Each row has a hidden trait or not; one of two labels after the row says which. A new part has a new trait and new labels.
[-0.10  0.27 -0.35  0.05  0.59 -0.25 -0.01 -0.80 -1.30  0.48  0.61 -0.14
 -0.13 -0.25 -0.30 -1.28 -0.69 -0.47  0.88  1.83 -0.34  0.22  0.68  0.12
 -0.34  0.25  1.41  0.02 -4.87 -0.37 -0.02]
q380
[ 0.52  0.45 -0.42  0.17  1.44 -0.40  0.03  0.04 -0.95  0.97  1.05 -0.08
  0.31 -0.40 -0.01 -1.54 -0.37 -1.71  1.43  0.14 -1.13 -0.69  1.48  0.25
 -1.86  0.18  1.46 -0.59 -4.08 -0.03 -0.09]
q380
[ 1.28  0.01 -0.08  0.44  1.39 -0.26  0.12 -0.02 -0.99  1.18  0.00 -0.47
  0.10 -0.10 -0.12 -0.46  0.32 -1.43  0.60 -0.76 -0.05 -0.99  1.81  0.02
 -0.84  0.45  1.44 -0.26 -2.58 -0.02 -0.41]
q380
[ 2.05  0.66  0.08  0.64  2.33 -0.57  0.00  1.01 -1.04  1.05 -0.12 -2.06
  0.86  0.05 -0.02 -1.45  0.90 -2.58  2.01 -1.46 -0.08 -1.69  2.14  0.10
 -2.24  0.62  1.74 -1.67 -3.05  0.40 -1.16]
q44
[ 4.10  0.22 -2.50 -0.09  0.71 -0.36  0.02 -3.13 -3.39  0.87 -1.78 -2.52
 -1.10  1.42 -0.73  1.32 -0.32 -2.32 -3.39  0.47 -2.33 -0.62  4.45  0.56
 -6.49  0.15  1.52  0.66 -1.45 -1.39 -0.89]
q44
[ 1.73  0.54  1.47  0.71  0.34  0.03  0.06 -0.95 -1.22 -4.27  1.31 -3.47
 -1.02  1.00  0.09 -9.99  2.41  0.56  1.78 -1.97  1.77 -1.15  1.32  0.07
  8.61  0.34  3.45 -6.09 -4.01  2.18 -1.40]
q44
[ 1.27  0.32 -0.26  0.28  1.83 -0.39  0.04 -0.24 -0.88  1.10  0.69 -0.20
  0.26  0.01  0.08 -1.17 -0.15 -1.92  1.28 -0.75 -0.81 -1.01  1.85  0.24
 -1.92  0.13  1.48 -0.62 -3.31  0.13 -0.44]
q380
[ 1.28 -0.72 -0.70  1.42 -2.92 -0.73 -0.40 -2.10  0.88  3.44 -0.06  0.17
 -2.15  0.86 -0.82  9.99  1.30 -0.85 -1.54  3.41 -6.36  3.03  1.86 -0.06
  9.99  0.25  3.81  2.44 -4.34 -0.11 -1.33]
q44
[ 1.83 -0.16  0.48  0.58  1.70 -0.29  0.10 -0.39 -0.92  1.08  0.29 -0.46
  0.13  0.06 -0.15 -0.17  0.51 -1.59  0.78 -1.09  0.14 -1.02  2.16  0.07
 -1.71  0.21  1.17 -0.24 -2.87  0.04 -0.46]
q380
[ 2.15 -0.04 -0.08  0.42  1.66 -0.25  0.10 -0.28 -0.96  1.16  0.52 -0.45
  0.20  0.14  0.03 -1.76  0.52 -1.86  0.52 -1.38 -0.17 -0.94  2.23  0.02
 -1.76  0.15  1.56 -0.59 -2.25 -0.12 -0.61]
q380
[-2.89  0.90 -0.77  1.88  3.09 -0.35 -0.01 -0.33  0.82  1.92  0.70  1.85
  0.68  0.40  0.19 -4.34  0.63 -1.29  4.12  3.53 -1.20 -2.15  2.51  0.11
 -3.39 -0.05  2.18  0.77 -0.83  0.14 -1.57]
q44
[ 1.05 -0.26 -0.23  0.28  0.49 -0.14  0.11 -0.79 -1.15  0.49 -0.03 -0.45
 -0.20 -0.19 -0.31 -0.77  0.37 -0.23  0.18  0.88  0.45 -0.06  1.20 -0.08
  0.53  0.17  1.22  0.41 -3.51 -0.38 -0.42]
q380
[ 1.83 -0.11  0.22  0.46  1.02 -0.26  0.12 -0.36 -1.03  1.13  0.18 -0.55
  0.06 -0.15 -0.16  0.52  0.48 -1.41  0.57 -0.78 -0.05 -0.59  1.95 -0.01
 -0.82  0.21  1.21 -0.04 -2.42 -0.02 -0.38]
q380
[ 1.51  0.14  0.04  0.36  1.40 -0.31  0.07 -0.38 -0.95  0.98  0.44 -0.56
  0.01 -0.17 -0.05 -1.36  0.03 -1.00  0.85 -0.34 -0.26 -0.80  1.75  0.06
 -1.21  0.14  1.37 -0.59 -2.51  0.02 -0.46]
q380
[ 2.50 -0.32  0.09  0.60  1.20 -0.27  0.14 -0.29 -0.91  0.99  0.11 -0.53
  0.05  0.10 -0.17 -0.56  0.80 -1.52  0.49 -1.14  0.54 -0.78  1.97 -0.08
 -1.07  0.09  1.43 -0.10 -1.80 -0.45 -0.66]
q380
[ 1.79  0.25 -0.36  0.53  2.09 -0.39  0.08  0.17 -0.78  1.53  0.64 -0.32
  0.40  0.59  0.12 -0.59 -0.08 -2.44  1.48 -1.69 -0.81 -1.47  2.08  0.07
 -2.72  0.07  1.51 -0.89 -2.51  0.31 -0.42]
q380
[ 1.14 -0.09 -0.13  0.28  0.82 -0.23  0.09 -0.38 -1.09  0.77  0.18 -0.35
 -0.08 -0.21 -0.25 -0.77  0.32 -0.76  0.52  0.15  0.41 -0.31  1.38 -0.01
 -0.32  0.24  1.27  0.15 -3.67  0.02 -0.40]
q380
[-2.81  0.37 -3.48  0.75  3.52 -0.60  0.53 -3.65 -2.02  1.06  0.39 -1.41
  0.88  0.84 -0.81 -3.59 -0.36 -6.20  0.39 -1.80  2.45  0.66  2.71  0.48
  2.13 -1.83  6.05 -0.97  5.01 -0.58  0.04]
q44

[-0.32  1.52  0.46  1.66 -0.19  2.18 -0.23 -1.15 -2.42 -0.95 -0.65  0.93
  4.32  0.05 -1.07 -2.21 -0.95  2.45  1.09  0.82  0.63 -0.06 -0.44 -0.51
 -1.07 -0.26  0.39  0.74 -1.31  1.50 -0.42  0.17  2.90 -0.71 -0.96 -0.70
 -5.74 -0.47  0.77 -0.32 -3.39 -1.48  2.55 -3.92 -0.59 -4.97]
<39>
[ 1.67 -0.39  2.48 -0.31  1.78  1.28 -1.00  1.13 -0.86 -0.33 -0.11  0.57
 -0.30  0.27 -0.14 -1.30 -0.67  1.06 -0.99 -1.04 -1.20  0.62 -2.20 -0.85
 -1.04 -1.05 -0.25  0.01 -0.16  2.48 -0.53 -0.78 -0.38 -0.67 -1.86  1.55
  2.22  1.32  0.50 -1.10 -0.47 -0.45 -1.50  0.71 -0.23 -0.38]
<34>
[ 2.32 -0.73  0.27 -1.39  2.22  3.17 -0.54  1.53 -3.10 -3.78  0.52  1.38
 -0.75  0.13 -0.58 -1.34  1.55  2.20 -2.11  0.12 -2.34  2.51 -4.67 -1.24
 -2.11 -2.49  0.15  1.21  1.34  4.05 -1.17 -0.53 -1.37 -0.81 -2.65  3.32
  5.85  2.26  0.12 -4.78 -1.85 -0.78 -4.28  0.83 -0.52  3.77]
<34>
[ 0.27  0.00  2.52 -0.34  0.56 -0.53 -1.08  0.58  1.00  2.97 -0.07  0.01
  0.14  0.20 -0.90 -1.56 -0.70  0.54  0.21 -1.16 -0.12 -0.69 -0.26 -0.67
  0.16  0.08 -0.66 -0.52 -2.00  1.22 -0.27 -0.23  1.91 -0.27 -1.01  0.01
 -0.84  2.32  0.97  0.84  0.09  0.16  0.86  1.06 -0.25 -1.24]
<34>
[-0.10  1.13 -0.16  1.48  0.99  2.26  0.08 -0.78 -2.15 -1.01 -0.58  0.63
  4.24  0.57 -0.82 -2.09 -0.69  2.11  1.23  0.79  0.33 -0.44 -0.66 -0.30
 -1.77 -0.47  0.49  0.32 -1.87  0.58 -0.19  0.09  1.60 -0.78 -0.38 -0.73
 -5.06 -0.53  0.76 -0.14 -3.97 -1.51  2.19 -3.79 -0.61 -5.51]
<39>
[-0.71  1.76  2.11  1.41 -1.12  1.36 -0.24 -1.35 -2.21 -1.53 -0.82  1.28
  3.97 -0.63 -1.29 -1.97 -1.47  3.11  0.46  0.87  1.16  0.37  0.03 -0.73
 -0.99  0.21  0.37  1.03 -0.47  2.73 -0.46  0.07  3.16 -0.73 -1.59 -0.39
 -6.21 -1.11  0.81 -0.68 -2.27 -1.80  2.98 -4.52 -0.64 -5.23]
<39>
[-0.12  1.25  1.85  0.91  0.13  2.00  0.23 -1.05 -2.18 -1.30 -0.55  0.94
  4.02  0.11 -0.99 -2.13 -1.01  2.58  0.89  0.64  0.51 -0.04 -0.35 -0.30
 -1.56 -0.17  0.36  0.58 -1.64  1.24 -0.40 -0.27  2.81 -0.94 -0.97 -0.62
 -5.57 -0.94  0.72 -0.20 -3.36 -1.42  2.37 -4.00 -0.61 -5.27]
<39>
[ 0.13 -0.03  3.80  0.32  0.65 -1.51 -1.30  0.22  2.24  4.42 -0.50 -0.57
  0.15  0.23 -0.43 -1.55 -2.20 -0.66  0.61 -1.87  0.61 -1.81  1.53 -0.29
  0.69  0.92 -0.76 -1.52 -2.74 -0.35  0.21 -0.59  2.09 -0.22 -0.19 -0.88
 -3.11  0.95  0.99  3.33  0.51  0.34  2.59  1.25 -0.26 -3.01]
<34>
[ 0.93 -0.21  2.44 -0.48  1.42  0.92 -1.16  0.76 -0.22  1.93 -0.04  0.34
 -0.42  0.17 -0.71 -1.51 -0.54  0.74 -0.70 -0.90 -0.71  0.17 -1.21 -0.71
 -0.73 -0.59 -0.38 -0.10 -0.89  1.77 -0.31 -0.71  0.33 -0.54 -1.37  0.93
  0.77  1.73  0.59 -0.35 -0.41 -0.30 -0.71  0.83 -0.35 -0.05]
<34>
[ 0.40  0.93 -0.63  1.47  2.82  3.08 -0.56 -0.18 -1.88 -1.23 -1.03  0.31
  4.66  1.55 -0.03 -3.19 -0.88  1.66  1.36  0.24 -0.30 -0.48 -1.08 -0.33
 -2.69 -1.51  0.23  0.18 -3.59  0.09  0.00  0.07  1.77 -1.10 -0.35 -1.14
 -5.02  0.09  0.72  0.92 -6.15 -1.18  2.17 -3.44 -0.32 -4.96]
<39>
[-0.18  1.13 -1.15  1.32  1.19  2.68  0.34 -0.62 -2.28 -1.03 -0.51  0.61
  4.37  0.90 -0.86 -2.30 -0.34  2.13  1.30  0.63  0.06 -0.43 -0.90 -0.27
 -1.93 -0.77  0.57  0.30 -2.75  0.32 -0.12  0.17  2.17 -0.78 -0.51 -0.81
 -5.10 -0.07  0.81  0.00 -4.83 -1.24  1.85 -3.81 -0.47 -5.13]
<39>
[ 1.21 -0.36  2.21 -0.20  1.25  1.26 -1.41  0.93 -0.67  0.12  0.40  0.58
 -0.16  0.22 -0.78 -1.16  0.20  1.52 -0.90 -0.61 -0.99  0.36 -2.18 -0.82
 -0.89 -1.00 -0.40  0.09 -0.38  1.93 -0.45 -0.40  0.77 -0.42 -1.49  1.29
  2.36  1.89  0.49 -1.33 -1.11 -0.20 -1.42  0.99 -0.48  0.58]
<34>
[-0.04  0.46  3.85  0.07  0.69 -0.72 -1.64  0.58  1.11  2.90 -0.42 -0.05
  0.31  0.26 -0.99 -1.80 -1.28  0.80 -0.01 -1.29  0.01 -0.51 -0.09 -0.70
 -0.22 -0.15 -0.58 -0.38 -2.41  1.35 -0.36 -0.13  1.61 -0.45 -1.28 -0.24
 -1.12  2.49  1.03  1.56 -0.50  0.24  1.39  0.87 -0.24 -1.15]
<34>

Next part:
[-1.31  1.30 -0.68 -1.12  0.36 -0.58  0.52 -0.32  1.80 -1.41  0.19 -2.63
  0.23 -0.11 -0.08  0.32 -0.08  0.01  0.01 -0.94 -1.23  1.67  0.43  0.46
  0.88  0.88  0.69  0.34  1.16  1.41 -0.52  0.22 -1.09  2.17 -0.98  0.40
  0.23  1.10  0.45 -0.89  0.17  0.84  0.23  0.84  1.51  0.37  1.19  0.66]
q12
[-0.65  0.91  2.32  0.84  0.44 -0.26  1.15  1.06  5.57 -0.21  0.54 -0.69
 -0.22  0.17  0.85  1.78  1.40 -0.01  0.29 -0.08 -1.66  1.43  0.59  0.95
  0.14 -1.05  1.94  0.12  3.95 -0.12 -0.72 -0.22 -0.45 -2.37 -1.73 -0.77
  0.01  1.01 -0.86  1.22  0.08  0.80  0.15  3.50  1.76 -0.67  1.90  4.36]
q12
[-1.15  0.98 -2.39 -0.62  1.33 -0.73 -1.62 -0.13  3.75 -1.09  0.15 -4.58
  0.24 -0.10  1.07  0.72 -0.83  0.08 -0.12 -1.70 -1.71  1.05  0.62  0.65
  1.24 -0.02  1.10  0.39  3.10  1.11 -0.21  1.05 -1.41 -0.19  0.56 -0.80
  0.31  0.27  1.03 -1.52  0.12  0.50  0.39  0.82  1.13 -1.30 -0.72 -0.79]
q428
[-2.11 -1.20 -1.91 -0.91  2.52 -0.34  0.42 -0.88 -0.12 -1.08 -0.07 -4.06
 -0.19 -1.23 -0.03  1.44  2.71  0.07 -0.70 -2.06 -0.52  1.23 -0.05  1.17
  0.06 -1.64  3.18  1.11  2.89  0.08 -1.26  1.74 -0.74 -0.40  1.29 -1.13
  0.18  0.39  1.22 -0.40  0.15 -0.25  0.45 -3.37  0.00 -0.82  1.81  0.61]
q12
[ 0.06  1.04  1.81  0.62  3.10 -0.72 -1.06  1.98  4.23 -0.76  1.02 -2.54
 -0.13  1.60  1.45  0.90  0.78  0.07  0.08 -0.84 -1.86  0.30  0.40  0.68
  0.62 -1.27  1.00  0.22  4.37 -0.47 -0.30 -0.70 -1.10 -0.80 -0.16 -0.15
 -0.26 -1.18 -0.72  0.49 -0.19  0.55  0.21  0.28  2.29 -1.63  0.14  2.72]
q12
[-0.98 -0.80 -0.28  2.69 -1.26 -0.42  1.30 -0.94  4.73 -0.42 -1.44 -2.39
 -0.16  3.05  0.37 -0.64 -1.50  0.16  0.38 -0.52 -0.29  1.45  0.23  0.95
  1.80  2.17 -1.40 -0.34  0.15  1.82  0.37  0.42  0.53  0.21 -1.33 -0.44
  0.83  1.86 -0.54 -1.08  0.10  0.48 -0.68  4.74  0.91 -0.07 -1.18 -1.31]
q12
[-0.14  1.30 -0.57  0.10  0.47 -0.58  0.76 -0.53  1.55 -1.75 -0.20 -1.99
  0.27 -0.20  0.02  0.51 -0.03  0.03  0.02 -1.34 -1.26  2.03  0.47  1.18
  0.84  0.93  1.01  0.37  0.98  0.61 -0.48  0.02 -1.02  2.01 -1.34  0.30
  0.47  1.04  0.58 -0.86  0.14  0.76  0.21  0.73  1.77  0.12  0.83  0.44]
q12
[-1.06  0.48 -2.43  0.25  1.28 -0.71 -0.75 -0.61  4.04 -1.00 -0.06 -4.40
  0.22 -0.15  0.82  0.69 -1.20  0.11 -0.14 -1.23 -1.76  1.43  0.58  0.82
  1.18  0.59  1.04  0.50  2.39  0.98 -0.35  0.90 -1.11 -0.38  0.09 -0.56
  0.19 -0.11  1.55 -0.87  0.10  0.39  0.29  1.01  0.97 -1.07 -0.89 -0.96]
q428
[-0.93  0.19  0.58  0.44 -1.89  0.41  1.42 -1.46 -2.04  0.22  0.99  0.58
 -0.22 -0.69 -1.92  0.81  2.12 -0.14 -0.12  0.18  1.29 -0.07  0.09  0.49
 -0.80  0.84  1.42  0.11 -0.99  0.24 -0.50  0.09  0.41  0.63 -2.08 -0.48
  0.11  0.44  0.23  1.16  0.14  0.06  0.24  0.69 -2.97  1.42  2.64  1.47]
q428
[-1.06 -1.76  1.80  2.74  2.45 -0.90  3.02  0.72  4.12 -0.67 -0.78  0.10
 -0.40  3.42  1.11 -0.35 -1.03  0.40  0.56 -1.31 -1.13  2.34 -0.21  1.17
  3.25  0.25 -2.52  0.39  1.95  0.63 -0.41 -0.32 -0.74  0.70 -0.39  0.29
  0.46  1.25 -1.31 -0.92 -0.16  0.75 -0.82  0.77  2.08 -0.84 -2.07  0.25]
q12
[ 0.09  0.80  1.21  0.01  3.71 -0.72 -1.04  1.44  4.78 -0.45  1.79 -2.07
  0.00  1.04  0.64  0.89  0.35  0.09  0.18 -0.91 -2.02  0.58  0.23  0.61
  1.41 -1.43  0.80  0.09  4.04 -0.74 -0.29 -0.59 -1.08 -1.82 -0.20 -0.34
 -0.37 -1.23 -0.39 -0.04 -0.18  0.45  0.18  1.10  1.78 -1.92 -0.12  1.95]
q12
[-1.04  0.66 -2.34 -0.41  0.62 -0.67 -1.54  0.28  3.36 -1.08  0.24 -5.94
  0.11  0.28  1.09  1.10  0.48  0.01 -0.22 -1.08 -1.68  0.88  0.56  0.79
  1.05  0.11  1.64  0.50  2.64  1.14 -0.37  0.70 -0.92  0.04  1.43 -0.69
  0.29  0.51  1.06 -1.71  0.11  0.74  0.34  0.78  2.69 -1.41 -0.41 -0.92]
q428
[-1.74 -2.11  0.24  1.35 -2.51  0.08  2.90 -1.66  5.31 -1.11 -2.88  1.11
 -0.20  1.61  0.47  0.29 -1.13  0.15  0.14 -0.22 -0.36  2.60 -0.01  1.43
 -0.80  1.12  0.42  0.34  0.95  1.43 -0.41  1.31  0.92 -1.63 -1.55 -0.23
  0.83  3.51 -0.31  0.99  0.40  0.12 -0.96  6.24  0.96  1.04 -0.96 -0.11]
q428
[-0.32 -0.83  0.27  1.33  2.39 -0.42 -0.40  0.73 -0.24 -0.24  0.99 -2.84
 -0.42  1.62  0.25  0.48  1.14  0.14 -0.06 -0.95 -0.37 -0.59  0.07  0.87
  1.88 -0.52  0.14 -0.22  3.26  0.12  0.06 -0.07 -0.79 -0.64  1.08 -1.11
 -0.05 -1.45 -0.91 -1.08 -0.27  0.00  0.07 -1.80 -0.85 -2.00  1.01 -0.27]
q428
[-1.46 -2.12 -0.07  1.10 -1.62  0.06  2.40 -0.93  6.07 -1.20 -2.83  0.38
 -0.14  1.58  0.35 -0.13 -0.92  0.12  0.11 -0.51 -0.28  2.09 -0.11  1.06
 -0.56  0.98  0.68  0.33  3.04  0.86 -0.34  1.20  1.11 -1.34 -1.06 -0.13
  0.59  2.81  0.18  0.66  0.26  0.01 -1.13  5.33  1.59  0.88 -1.41  0.53]
q428
